Below is a small trained network, with its code and all its weights. Each question gives an input and a target symbol and asks what happens when units are switched off, that is, made to give their printed mean instead of their output.

import numpy as np


def w(rows, s, z=0):
    codes = np.array(rows[::2]) - 128.0
    scale = np.full(codes.shape[1], s)
    scale[-1] = z or s
    return codes * scale


def softmax(a):
    e = np.exp(a - a.max(-1, keepdims=True))
    return e / e.sum(-1, keepdims=True)


def log_softmax(a):
    a = a - a.max(-1, keepdims=True)
    return a - np.log(np.exp(a).sum(-1, keepdims=True))


def net(x, mask):
    ids = ['αβγδλμπτψ'.index(c) for c in x.split()]
    T = len(ids)
    res = E[ids] + P[:T]
    u = 0
    for l in range(3):
        r = res
        for j in range(3):
            rows = slice(3 * j, 3 * j + 3)
            q, k, v = (r @ M[l][rows].T for M in (Q, K, V))
            z = softmax(np.where(np.tri(T) > 0, q @ k.T / 3**0.5, -1e9)) @ v
            o = O[l][rows]
            res = res + np.where(mask[u + j], z, o[:, -1]) @ o[:, :-1]
        u += 3
    return log_softmax(res[-1] @ U[:, :-1].T + U[:, -1])


Q, K, V, O = {}, {}, {}, {}
E = w([
[107,115,206],'α',
[161,96,53],'β',
[44,108,76],'γ',
[176,183,131],'δ',
[111,10,140],'λ',
[216,116,212],'μ',
[101,139,158],'π',
[158,246,23],'τ',
[27,145,197],'ψ',
],0.013)
P = w([
[151,240,6],'0',
[167,223,33],'1',
[192,232,40],'2',
[170,225,33],'3',
[193,208,47],'4',
[155,208,36],'5',
[176,201,51],'6',
[181,195,71],'7',
],0.0021)
Q[0] = w([
[146,91,132],'L0H1',
[93,70,167],'L0H1',
[136,124,89],'L0H1',
[150,155,120],'L0H2',
[151,143,141],'L0H2',
[166,115,96],'L0H2',
[190,114,120],'L0H3',
[102,130,110],'L0H3',
[251,117,187],'L0H3',
],0.02)
K[0] = w([
[145,81,89],'L0H1',
[26,74,80],'L0H1',
[145,148,94],'L0H1',
[126,160,99],'L0H2',
[154,161,143],'L0H2',
[164,121,82],'L0H2',
[157,61,81],'L0H3',
[82,174,68],'L0H3',
[236,3,231],'L0H3',
],0.014)
V[0] = w([
[95,78,102],'L0H1',
[132,145,139],'L0H1',
[147,196,195],'L0H1',
[237,174,90],'L0H2',
[41,213,153],'L0H2',
[116,1,126],'L0H2',
[105,119,157],'L0H3',
[78,114,187],'L0H3',
[65,103,196],'L0H3',
],0.006)
O[0] = w([
[120,90,150,127],'L0H1',
[127,149,114,128],'L0H1',
[152,188,49,90],'L0H1',
[2,72,122,162],'L0H2',
[195,62,150,224],'L0H2',
[162,228,124,19],'L0H2',
[107,120,102,77],'L0H3',
[85,117,70,31],'L0H3',
[71,110,57,10],'L0H3',
],0.006,0.0012)
Q[1] = w([
[128,123,143],'L1H1',
[46,100,215],'L1H1',
[204,7,17],'L1H1',
[158,100,168],'L1H2',
[57,33,93],'L1H2',
[217,41,198],'L1H2',
[193,97,163],'L1H3',
[114,95,235],'L1H3',
[161,192,180],'L1H3',
],0.015)
K[1] = w([
[110,128,142],'L1H1',
[41,98,168],'L1H1',
[164,154,2],'L1H1',
[148,107,144],'L1H2',
[125,49,70],'L1H2',
[214,83,176],'L1H2',
[96,166,138],'L1H3',
[145,181,74],'L1H3',
[111,94,94],'L1H3',
],0.022)
V[1] = w([
[85,191,165],'L1H1',
[222,136,89],'L1H1',
[83,250,181],'L1H1',
[52,216,75],'L1H2',
[74,198,87],'L1H2',
[109,177,96],'L1H2',
[166,86,125],'L1H3',
[78,231,28],'L1H3',
[103,136,176],'L1H3',
],0.011)
O[1] = w([
[188,71,152,134],'L1H1',
[133,211,53,168],'L1H1',
[234,61,140,157],'L1H1',
[218,44,107,197],'L1H2',
[188,67,118,179],'L1H2',
[166,70,134,159],'L1H2',
[104,160,110,115],'L1H3',
[255,51,92,251],'L1H3',
[93,126,172,89],'L1H3',
],0.011,0.0017)
Q[2] = w([
[74,89,225],'L2H1',
[150,101,159],'L2H1',
[141,148,71],'L2H1',
[129,165,148],'L2H2',
[216,249,199],'L2H2',
[144,114,122],'L2H2',
[137,177,132],'L2H3',
[131,129,181],'L2H3',
[214,148,64],'L2H3',
],0.014)
K[2] = w([
[120,219,76],'L2H1',
[143,130,45],'L2H1',
[122,100,164],'L2H1',
[142,172,121],'L2H2',
[213,216,205],'L2H2',
[138,99,160],'L2H2',
[89,134,110],'L2H3',
[99,96,185],'L2H3',
[138,112,3],'L2H3',
],0.014)
V[2] = w([
[60,118,101],'L2H1',
[150,201,44],'L2H1',
[90,90,152],'L2H1',
[193,79,241],'L2H2',
[77,155,185],'L2H2',
[110,128,97],'L2H2',
[78,1,210],'L2H3',
[233,176,237],'L2H3',
[174,239,168],'L2H3',
],0.008)
O[2] = w([
[96,108,112,53],'L2H1',
[124,195,84,100],'L2H1',
[119,96,142,112],'L2H1',
[77,184,175,197],'L2H2',
[163,99,180,3],'L2H2',
[141,124,110,123],'L2H2',
[90,8,161,58],'L2H3',
[178,139,195,139],'L2H3',
[140,206,179,78],'L2H3',
],0.011,0.0044)
U = w([
[99,86,92,157],'α',
[70,153,73,1],'β',
[129,96,174,90],'γ',
[113,122,148,155],'δ',
[1,156,138,168],'λ',
[83,132,193,187],'μ',
[109,142,147,48],'π',
[162,143,131,193],'τ',
[82,182,193,102],'ψ',
],0.0091,0.0057)

Each question gives the input, a string of symbols that net reads in full, and the target symbol t.
The units are the heads (3 rows each of Q, K, V and O). Each row of codes is followed by its name. A weight is (code - 128) times the scale printed after its matrix; where a second scale follows, it is the last column's (O and U).
mask holds one flag per head, layer by layer. A switched-off head (its flag False) gives its mean, the last column of its rows in O, instead of its output. The means were averaged over made-up inputs and are rounded, as every weight is.
A unit's drop is (log p(t) with every unit on - log p(t) with that unit switched off) / (log p(t) with every unit on - log p(t) with every unit switched off).
The circuit of an input: a set's keep is (log p(t) with only the set's units on - log p(t) with every unit switched off) / (log p(t) with every unit on - log p(t) with every unit switched off). Starting from all 9 units, units are removed one at a time, each time the one whose removal leaves the highest keep (on an exact tie, the one counted first), for as long as the keep stays at least 0.8.
circuit, biggest first: the units of the circuit, biggest drop first
unit that matters most: the unit with the biggest drop
which heads matter: for each layer, one digit per head in row order, 1 if its drop is at least 0.15 and else 0, layers parted by /
drop when u is switched off: that unit's drop, to one decimal
input β δ δ α, target γ: circuit, biggest first	L1H1, L2H3
input γ τ δ δ ψ γ λ, target λ: unit that matters most	L1H2
input τ γ γ δ δ λ λ, target λ: which heads matter	010 / 010 / 000
input λ δ λ λ τ ψ γ, target ψ: circuit, biggest first	L0H2, L0H3, L2H2, L1H1
input δ ψ π δ ψ μ λ, target ψ: which heads matter	010 / 010 / 001
input π λ δ π γ λ λ ψ, target γ: which heads matter	000 / 100 / 001
input δ γ α δ, target α: circuit, biggest first	L2H3, L1H2
input ψ γ β τ γ, target τ: circuit, biggest first	L2H3, L1H3, L1H1
input π τ μ λ ψ γ τ, target ψ: which heads matter	011 / 101 / 011
input δ γ γ β γ, target β: circuit, biggest first	L1H1, L2H3, L1H3
input π δ γ δ μ μ, target ψ: circuit, biggest first	L1H2, L2H3
input γ τ γ γ ψ, target ψ: circuit, biggest first	L2H2, L1H1, L1H3, L2H3
input λ γ π γ π, target α: which heads matter	001 / 010 / 001
input μ γ γ, target α: which heads matter	110 / 010 / 001
input τ γ ψ δ γ ψ λ γ, target μ: which heads matter	001 / 100 / 001
input γ λ ψ γ β, target β: circuit, biggest first	L1H1
input μ δ γ μ π δ, target α: which heads matter	111 / 010 / 001
input π μ π δ λ, target ψ: which heads matter	000 / 010 / 001
input α δ γ, target α: drop when L1H1 is switched off	-0.1
input γ ψ α γ μ, target ψ: drop when L2H3 is switched off	0.3
input γ ψ α, target μ: unit that matters most	L0H2
